Here is a tiny trained network, its code and every weight. The questions are about switching its units off for an input and a class, where a switched-off unit gives its printed mean instead of its output.

import numpy as np


def w(rows, s, z=0):
    codes = np.array(rows[::2]) - 128.0
    scale = np.full(codes.shape[1], s)
    scale[-1] = z or s
    return codes * scale


def f(y):
    return np.maximum(y, 0)


def log_softmax(a):
    a = a - a.max(-1, keepdims=True)
    return a - np.log(np.exp(a).sum(-1, keepdims=True))


def net(x, mask):
    res = np.array(x, float).reshape(1, 3) / 4 @ E
    y = f(res @ A[0][:, :-1].T + A[0][:, -1])
    res = res + np.where(mask, y, B[0][:, -1]) @ B[0][:, :-1]
    return log_softmax(res[-1] @ U[:, :-1].T + U[:, -1])


A, B = {}, {}
E = w([
[28,218,213,81],'x0',
[125,2,206,61],'x1',
[182,141,246,225],'x2',
],0.0076)
A[0] = w([
[64,162,168,120,56],'neuron 0',
[98,185,61,165,248],'neuron 1',
[129,227,80,203,36],'neuron 2',
[231,68,84,145,51],'neuron 3',
[125,189,81,172,56],'neuron 4',
[47,182,190,81,94],'neuron 5',
[70,130,29,78,61],'neuron 6',
[181,155,245,249,1],'neuron 7',
[54,168,133,51,166],'neuron 8',
[139,2,229,73,28],'neuron 9',
[168,112,226,209,32],'neuron 10',
[146,189,85,167,73],'neuron 11',
[175,92,96,166,78],'neuron 12',
[119,76,138,46,150],'neuron 13',
[135,130,129,118,112],'neuron 14',
[208,57,35,163,98],'neuron 15',
[93,36,165,74,53],'neuron 16',
[180,53,60,200,53],'neuron 17',
[80,123,2,7,70],'neuron 18',
[34,156,161,135,71],'neuron 19',
[137,210,65,207,30],'neuron 20',
[197,71,77,190,72],'neuron 21',
[75,123,31,24,35],'neuron 22',
[94,205,200,83,54],'neuron 23',
[145,19,209,53,31],'neuron 24',
[165,204,53,194,75],'neuron 25',
[86,112,63,55,55],'neuron 26',
[49,176,186,119,146],'neuron 27',
[190,156,197,161,67],'neuron 28',
[76,172,172,97,65],'neuron 29',
[172,165,203,200,196],'neuron 30',
[76,184,189,78,53],'neuron 31',
[76,179,192,117,123],'neuron 32',
[111,249,80,177,131],'neuron 33',
],0.0094,0.009)
B[0] = w([
[131,176,97,130,154],'neuron 0',
[123,45,138,106,254],'neuron 1',
[51,178,144,76,171],'neuron 2',
[165,216,72,100,184],'neuron 3',
[61,150,146,77,154],'neuron 4',
[162,160,82,115,198],'neuron 5',
[87,120,152,218,173],'neuron 6',
[78,143,147,255,194],'neuron 7',
[173,115,95,152,221],'neuron 8',
[46,150,120,62,210],'neuron 9',
[83,136,147,193,182],'neuron 10',
[76,135,132,84,158],'neuron 11',
[142,168,90,127,162],'neuron 12',
[94,90,120,110,205],'neuron 13',
[131,130,126,127,128],'neuron 14',
[180,182,64,132,221],'neuron 15',
[78,142,127,99,176],'neuron 16',
[161,194,79,113,188],'neuron 17',
[109,127,157,234,211],'neuron 18',
[167,193,88,116,163],'neuron 19',
[81,145,130,92,169],'neuron 20',
[170,201,76,115,190],'neuron 21',
[91,160,163,225,180],'neuron 22',
[153,174,88,129,174],'neuron 23',
[57,145,131,64,197],'neuron 24',
[85,127,133,67,185],'neuron 25',
[99,145,126,175,163],'neuron 26',
[180,138,82,114,211],'neuron 27',
[95,123,132,194,165],'neuron 28',
[162,196,83,117,161],'neuron 29',
[118,68,122,172,249],'neuron 30',
[163,206,78,110,171],'neuron 31',
[168,142,76,129,194],'neuron 32',
[94,110,121,75,209],'neuron 33',
],0.012,0.0088)
U = w([
[201,180,74,125,112],'0',
[100,120,135,222,105],'1',
[63,123,125,56,103],'2',
[208,7,114,113,251],'3',
[170,124,166,118,106],'4',
[167,135,176,120,109],'5',
],0.02,0.022)

Each question gives the input, the list of numbers given to net, and the class t.
The units are the neurons (one row each of A and B). Each row of codes is followed by its name. A weight is (code - 128) times the scale printed after its matrix; where a second scale follows, it is the last column's (A, B and U).
mask holds one flag per neuron, in row order. A switched-off neuron (its flag False) gives its mean, the last column of its row in B, instead of its output. The means were averaged over made-up inputs and are rounded, as every weight is.
A unit's drop is (log p(t) with every unit on - log p(t) with that unit switched off) / (log p(t) with every unit on - log p(t) with every unit switched off).
The circuit of an input: a set's keep is (log p(t) with only the set's units on - log p(t) with every unit switched off) / (log p(t) with every unit on - log p(t) with every unit switched off). Starting from the 12 units with the biggest drops (on a tie, the unit counted first), units are removed one at a time, each time the one whose removal leaves the highest keep (on an exact tie, the one counted first), for as long as the keep stays at least 0.8.
units of the circuit, in order: the units of the circuit, biggest drop first
top k neurons: the k neurons with the biggest drops, biggest first
drop when u is switched off: that unit's drop, to one decimal
input [-1,-5,6], class 1: units of the circuit, in order	(neuron 7)
input [-7,6,-8], class 1: top 2 neurons	(neuron 18; neuron 22)
input [-6,7,-6], class 2: top 2 neurons	(neuron 24; neuron 9)
input [-8,8,3], class 0: top 3 neurons	(neuron 15; neuron 3; neuron 21)
input [6,0,6], class 0: top 4 neurons	(neuron 27; neuron 32; neuron 31; neuron 5)
input [-5,6,1], class 2: top 2 neurons	(neuron 9; neuron 24)
input [-4,6,-6], class 1: top 2 neurons	(neuron 18; neuron 22)
input [7,-8,6], class 2: top 2 neurons	(neuron 33; neuron 2)
input [-1,-8,-7], class 2: top 4 neurons	(neuron 33; neuron 25; neuron 2; neuron 4)
input [-4,8,-8], class 1: top 3 neurons	(neuron 18; neuron 22; neuron 6)
input [-7,-1,-8], class 1: top 3 neurons	(neuron 18; neuron 6; neuron 22)
input [-7,-8,6], class 2: top 2 neurons	(neuron 25; neuron 2)
input [-7,-5,8], class 1: top 2 neurons	(neuron 7; neuron 30)
input [1,6,4], class 2: units of the circuit, in order	(neuron 9)
input [6,6,0], class 0: drop when neuron 1 is switched off	0.1
input [5,5,-5], class 0: drop when neuron 5 is switched off	0.2
input [-2,-4,4], class 1: drop when neuron 18 is switched off	-0.1
